Here is a tiny trained network, its code and every weight. The questions are about switching its units off for an input and a target symbol, where a switched-off unit gives its printed mean instead of its output.

import numpy as np


def w(rows, s, z=0):
    codes = np.array(rows[::2]) - 128.0
    scale = np.full(codes.shape[1], s)
    scale[-1] = z or s
    return codes * scale


def f(y):
    return np.maximum(y, 0)


def softmax(a):
    e = np.exp(a - a.max(-1, keepdims=True))
    return e / e.sum(-1, keepdims=True)


def log_softmax(a):
    a = a - a.max(-1, keepdims=True)
    return a - np.log(np.exp(a).sum(-1, keepdims=True))


def net(x, mask):
    ids = ['αβγεζηθλμπσφω'.index(c) for c in x.split()]
    T = len(ids)
    res = E[ids] + P[:T]
    u = 0
    for l in range(2):
        r = res
        for j in range(2):
            rows = slice(2 * j, 2 * j + 2)
            q, k, v = (r @ M[l][rows].T for M in (Q, K, V))
            z = softmax(np.where(np.tri(T) > 0, q @ k.T / 2**0.5, -1e9)) @ v
            o = O[l][rows]
            res = res + np.where(mask[u + j], z, o[:, -1]) @ o[:, :-1]
        u += 2
        y = f(res @ A[l][:, :-1].T + A[l][:, -1])
        res = res + np.where(mask[u : u + 4], y, B[l][:, -1]) @ B[l][:, :-1]
        u += 4
    return log_softmax(res[-1] @ U[:, :-1].T + U[:, -1])


Q, K, V, O, A, B = {}, {}, {}, {}, {}, {}
E = w([
[107,92,157],'α',
[114,92,151],'β',
[204,6,113],'γ',
[114,87,146],'ε',
[111,91,160],'ζ',
[113,91,150],'η',
[115,87,149],'θ',
[157,202,208],'λ',
[97,111,143],'μ',
[38,154,163],'π',
[100,139,23],'σ',
[250,153,31],'φ',
[70,170,52],'ω',
],0.016)
P = w([
[188,255,147],'0',
[143,229,165],'1',
[103,162,155],'2',
[50,96,150],'3',
[16,35,159],'4',
[65,51,166],'5',
],0.0046)
Q[0] = w([
[5,96,249],'L0H1',
[130,94,252],'L0H1',
[117,182,124],'L0H2',
[68,92,132],'L0H2',
],0.019)
K[0] = w([
[2,108,90],'L0H1',
[82,58,103],'L0H1',
[109,133,154],'L0H2',
[142,85,83],'L0H2',
],0.019)
V[0] = w([
[94,110,89],'L0H1',
[3,232,92],'L0H1',
[62,125,204],'L0H2',
[170,19,160],'L0H2',
],0.005)
O[0] = w([
[115,244,185,124],'L0H1',
[16,254,88,250],'L0H1',
[186,8,66,216],'L0H2',
[105,233,74,114],'L0H2',
],0.0065,0.0021)
A[0] = w([
[168,39,150,131],'L0N1',
[62,77,219,83],'L0N2',
[75,203,68,2],'L0N3',
[103,66,2,138],'L0N4',
],0.0098,0.0045)
B[0] = w([
[81,48,101,217],'L0N1',
[232,254,169,254],'L0N2',
[191,104,145,194],'L0N3',
[193,180,47,200],'L0N4',
],0.0087,0.004)
Q[1] = w([
[105,10,102],'L1H1',
[119,187,193],'L1H1',
[100,61,1],'L1H2',
[161,176,96],'L1H2',
],0.0096)
K[1] = w([
[179,204,183],'L1H1',
[94,41,13],'L1H1',
[113,85,93],'L1H2',
[92,218,2],'L1H2',
],0.0077)
V[1] = w([
[33,145,113],'L1H1',
[144,81,225],'L1H1',
[1,134,246],'L1H2',
[112,101,17],'L1H2',
],0.0092)
O[1] = w([
[106,177,45,46],'L1H1',
[154,77,19,166],'L1H1',
[165,143,3,127],'L1H2',
[56,200,236,1],'L1H2',
],0.0079,0.0034)
A[1] = w([
[180,125,112,100],'L1N1',
[115,163,85,127],'L1N2',
[93,70,48,77],'L1N3',
[11,106,185,2],'L1N4',
],0.012)
B[1] = w([
[167,197,124,237],'L1N1',
[86,122,48,231],'L1N2',
[253,254,164,179],'L1N3',
[202,148,78,251],'L1N4',
],0.0084,0.003)
U = w([
[146,114,130,76],'α',
[126,102,126,144],'β',
[125,54,151,129],'γ',
[103,83,118,253],'ε',
[137,93,120,176],'ζ',
[124,97,125,175],'η',
[121,91,125,181],'θ',
[253,132,130,16],'λ',
[133,114,116,197],'μ',
[112,173,64,153],'π',
[148,186,168,47],'σ',
[182,134,189,27],'φ',
[78,176,146,206],'ω',
],0.012,0.0058)

Each question gives the input, a string of symbols that net reads in full, and the target symbol t.
The units are the heads (2 rows each of Q, K, V and O) and the neurons (one row each of A and B). Each row of codes is followed by its name. A weight is (code - 128) times the scale printed after its matrix; where a second scale follows, it is the last column's (O, A, B and U).
mask holds one flag per unit, layer by layer, with each layer's heads first. A switched-off unit (its flag False) gives its mean, the last column of its rows in O or B, instead of its output. The means were averaged over made-up inputs and are rounded, as every weight is.
A unit's drop is (log p(t) with every unit on - log p(t) with that unit switched off) / (log p(t) with every unit on - log p(t) with every unit switched off).
The circuit of an input: a set's keep is (log p(t) with only the set's units on - log p(t) with every unit switched off) / (log p(t) with every unit on - log p(t) with every unit switched off). Starting from all 12 units, units are removed one at a time, each time the one whose removal leaves the highest keep (on an exact tie, the one counted first), for as long as the keep stays at least 0.8.
units of the circuit, in order: the units of the circuit, biggest drop first
k most important neurons: the k neurons with the biggest drops, biggest first
top k neurons in layer l: the k neurons of layer l with the biggest drops, biggest first
input λ σ ω ω λ ε, target ω: top 2 neurons in layer 0 : L0N4, L0N2
input μ γ λ ζ λ π, target π: units of the circuit, in order : L1H2, L0H2
input λ σ π, target σ: 2 most important neurons : L0N4, L0N3
input ω π μ λ β ζ, target λ: 3 most important neurons : L0N4, L1N3, L0N1
input η λ β λ, target λ: units of the circuit, in order : L1H2, L0N1
input μ ε ε ζ λ β, target λ: 3 most important neurons : L0N4, L1N3, L0N1
input ζ ω ω θ, target ω: most important neuron : L0N2
input ζ ω β, target ω: units of the circuit, in order : L0H1, L1H1, L1H2
input π ε ζ ω ε, target ω: 2 most important neurons : L0N2, L0N4
input μ ε ε ε φ, target φ: units of the circuit, in order : L1H2, L0N4
input λ λ ζ, target λ: units of the circuit, in order : L1H2, L1N3, L0N4
input ω η π ζ μ, target π: units of the circuit, in order : L0H1, L1H2, L1H1
input ε π β, target π: units of the circuit, in order : L1H2, L0H1, L1H1
input ε λ λ σ α, target σ: units of the circuit, in order : L1H1, L0N2, L0H1
input θ λ θ, target λ: units of the circuit, in order : L1H2, L1N3, L0N4, L1H1
input λ π ε, target π: units of the circuit, in order : L0H1, L1H2, L1H1
input μ λ λ λ ω, target ω: units of the circuit, in order : L1H2, L0N4
input λ ω μ, target ω: units of the circuit, in order : L0H1, L1H1
input λ β β, target λ: units of the circuit, in order : L1H2, L0N4, L1N3, L1H1
input ζ ω ε π π λ, target π: units of the circuit, in order : L1H2, L0H1
input π μ ε, target π: 2 most important neurons : L0N4, L1N2
input α μ ε α π, target π: most important neuron : L0N2
input π μ π ε θ, target π: 2 most important neurons : L0N4, L1N2
input λ π λ θ, target π: top 3 neurons in layer 0 : L0N4, L0N3, L0N2
input ε ζ λ ε, target λ: 2 most important neurons : L0N4, L1N3
input ζ λ α λ λ, target λ: top 3 neurons in layer 0 : L0N2, L0N1, L0N4
input ε λ ε, target λ: 2 most important neurons : L1N3, L0N4
